Here is a tiny trained network, its code and every weight. The questions are about switching its units off for an input and a target symbol, where a switched-off unit gives its printed mean instead of its output.

import numpy as np


def w(rows, s, z=0):
    codes = np.array(rows[::2]) - 128.0
    scale = np.full(codes.shape[1], s)
    scale[-1] = z or s
    return codes * scale


def norm(h):
    return h / np.sqrt((h * h).mean(-1, keepdims=True) + 1e-5)


def f(y):
    return y / 2 * (1 + np.tanh(0.7978845608 * (y + 0.044715 * y**3)))


def softmax(a):
    e = np.exp(a - a.max(-1, keepdims=True))
    return e / e.sum(-1, keepdims=True)


def log_softmax(a):
    a = a - a.max(-1, keepdims=True)
    return a - np.log(np.exp(a).sum(-1, keepdims=True))


def net(x, mask):
    ids = ['ΔΘΞΣΦΩβγεζλμπτ'.index(c) for c in x.split()]
    T = len(ids)
    res = E[ids] + P[:T]
    q, k, v = (norm(res) @ M[0].T for M in (Q, K, V))
    z = softmax(np.where(np.tri(T) > 0, q @ k.T / 4**0.5, -1e9)) @ v
    res = res + np.where(mask[0], z, O[0][:, -1]) @ O[0][:, :-1]
    y = f(norm(res) @ A[0][:, :-1].T + A[0][:, -1])
    res = res + np.where(mask[1:25], y, B[0][:, -1]) @ B[0][:, :-1]
    return log_softmax(norm(res)[-1] @ U[:, :-1].T + U[:, -1])


Q, K, V, O, A, B = {}, {}, {}, {}, {}, {}
E = w([
[150,250,140],'Δ',
[186,117,51],'Θ',
[184,142,79],'Ξ',
[99,231,60],'Σ',
[208,116,48],'Φ',
[75,202,111],'Ω',
[66,146,84],'β',
[73,200,112],'γ',
[74,100,73],'ε',
[71,201,112],'ζ',
[175,122,175],'λ',
[87,152,175],'μ',
[185,144,86],'π',
[129,177,211],'τ',
],0.011)
P = w([
[22,134,255],'0',
[155,217,109],'1',
[161,182,72],'2',
[164,170,61],'3',
[160,162,84],'4',
[159,167,96],'5',
[153,155,102],'6',
[152,152,104],'7',
[149,169,99],'8',
[152,179,89],'9',
],0.003)
Q[0] = w([
[97,20,120],'H1',
[141,77,201],'H1',
[142,157,166],'H1',
[117,247,106],'H1',
],0.011)
K[0] = w([
[235,210,52],'H1',
[105,254,64],'H1',
[68,140,152],'H1',
[53,41,230],'H1',
],0.0076)
V[0] = w([
[206,254,74],'H1',
[167,176,160],'H1',
[166,22,216],'H1',
[154,118,238],'H1',
],0.0041)
O[0] = w([
[179,233,238,247],'H1',
[189,61,217,168],'H1',
[164,34,87,4],'H1',
[254,134,77,105],'H1',
],0.0038,0.0024)
A[0] = w([
[149,136,128,76],'N1',
[121,98,80,168],'N2',
[119,128,134,65],'N3',
[135,150,134,132],'N4',
[130,128,148,98],'N5',
[173,71,156,154],'N6',
[133,125,150,106],'N7',
[132,116,187,66],'N8',
[134,110,126,102],'N9',
[164,114,174,76],'N10',
[75,155,110,115],'N11',
[175,7,140,252],'N12',
[128,138,65,121],'N13',
[114,122,112,58],'N14',
[139,143,130,90],'N15',
[115,126,139,119],'N16',
[144,79,111,59],'N17',
[129,100,220,153],'N18',
[150,120,159,61],'N19',
[93,120,95,69],'N20',
[135,70,111,124],'N21',
[182,112,103,58],'N22',
[146,163,130,127],'N23',
[216,83,81,60],'N24',
],0.015,0.0046)
B[0] = w([
[96,135,137,125],'N1',
[161,171,118,160],'N2',
[123,141,115,97],'N3',
[127,97,152,192],'N4',
[129,130,122,113],'N5',
[207,155,74,141],'N6',
[122,117,106,114],'N7',
[136,111,95,132],'N8',
[141,176,83,95],'N9',
[137,180,81,140],'N10',
[157,92,106,254],'N11',
[254,85,117,153],'N12',
[170,87,116,245],'N13',
[136,166,99,99],'N14',
[119,119,132,140],'N15',
[129,127,129,118],'N16',
[135,122,96,99],'N17',
[137,73,59,193],'N18',
[126,165,91,112],'N19',
[141,189,72,134],'N20',
[151,121,93,102],'N21',
[92,158,127,148],'N22',
[118,76,169,242],'N23',
[42,162,126,204],'N24',
],0.0076,0.0036)
U = w([
[124,125,166,3],'Δ',
[58,30,156,216],'Θ',
[144,134,191,31],'Ξ',
[135,191,209,213],'Σ',
[131,185,152,95],'Φ',
[112,142,147,37],'Ω',
[73,126,110,65],'β',
[100,150,147,152],'γ',
[59,108,41,155],'ε',
[101,142,133,139],'ζ',
[247,83,100,123],'λ',
[165,113,91,87],'μ',
[152,133,142,127],'π',
[182,105,120,118],'τ',
],0.014,0.0043)

Each question gives the input, a string of symbols that net reads in full, and the target symbol t.
The units are the heads (4 rows each of Q, K, V and O) and the neurons (one row each of A and B). Each row of codes is followed by its name. A weight is (code - 128) times the scale printed after its matrix; where a second scale follows, it is the last column's (O, A, B and U).
mask holds one flag per unit, heads first, then neurons. A switched-off unit (its flag False) gives its mean, the last column of its rows in O or B, instead of its output. The means were averaged over made-up inputs and are rounded, as every weight is.
A unit's drop is (log p(t) with every unit on - log p(t) with that unit switched off) / (log p(t) with every unit on - log p(t) with every unit switched off).
The circuit of an input: a set's keep is (log p(t) with only the set's units on - log p(t) with every unit switched off) / (log p(t) with every unit on - log p(t) with every unit switched off). Starting from the 12 units with the biggest drops (on a tie, the unit counted first), units are removed one at a time, each time the one whose removal leaves the highest keep (on an exact tie, the one counted first), for as long as the keep stays at least 0.8.
units of the circuit, in order: the units of the circuit, biggest drop first
most important unit: the unit with the biggest drop
top k neurons: the k neurons with the biggest drops, biggest first
drop of u: that unit's drop, to one decimal
input ε ε π, target ε: units of the circuit, in order -> (H1; N24)
input λ ζ γ Ξ Ξ Φ λ λ γ ε, target λ: units of the circuit, in order -> (N24; N2)
input Σ μ Δ Ξ, target Σ: top neuron -> (N18)
input Σ λ Σ τ Σ τ π, target Σ: units of the circuit, in order -> (N24; N18; N11)
input Θ Σ λ Φ ζ λ ζ β, target λ: units of the circuit, in order -> (H1; N24; N13)
input λ Θ Φ Δ γ Σ λ τ τ, target λ: units of the circuit, in order -> (H1; N18)
input λ ζ γ, target λ: top 2 neurons -> (N13; N24)
input λ λ ζ Σ Ξ Σ Σ Σ γ, target λ: units of the circuit, in order -> (H1; N24)
input ε Δ Σ Σ ε ε Φ λ Ξ, target ε: top 2 neurons -> (N24; N13)
input Ω Σ λ β, target λ: top 2 neurons -> (N24; N13)
input Σ τ Φ Δ Σ ζ Σ ζ λ Ξ, target Σ: top 2 neurons -> (N24; N18)
input λ Ω μ Σ Σ Ω, target λ: drop of H1 -> 1.1
input Σ ζ Φ Σ Σ Σ, target Σ: drop of N13 -> 0.0
input λ Φ Θ β Ω, target λ: drop of N24 -> 0.1
input ε Φ τ τ Ξ, target ε: most important unit -> N24
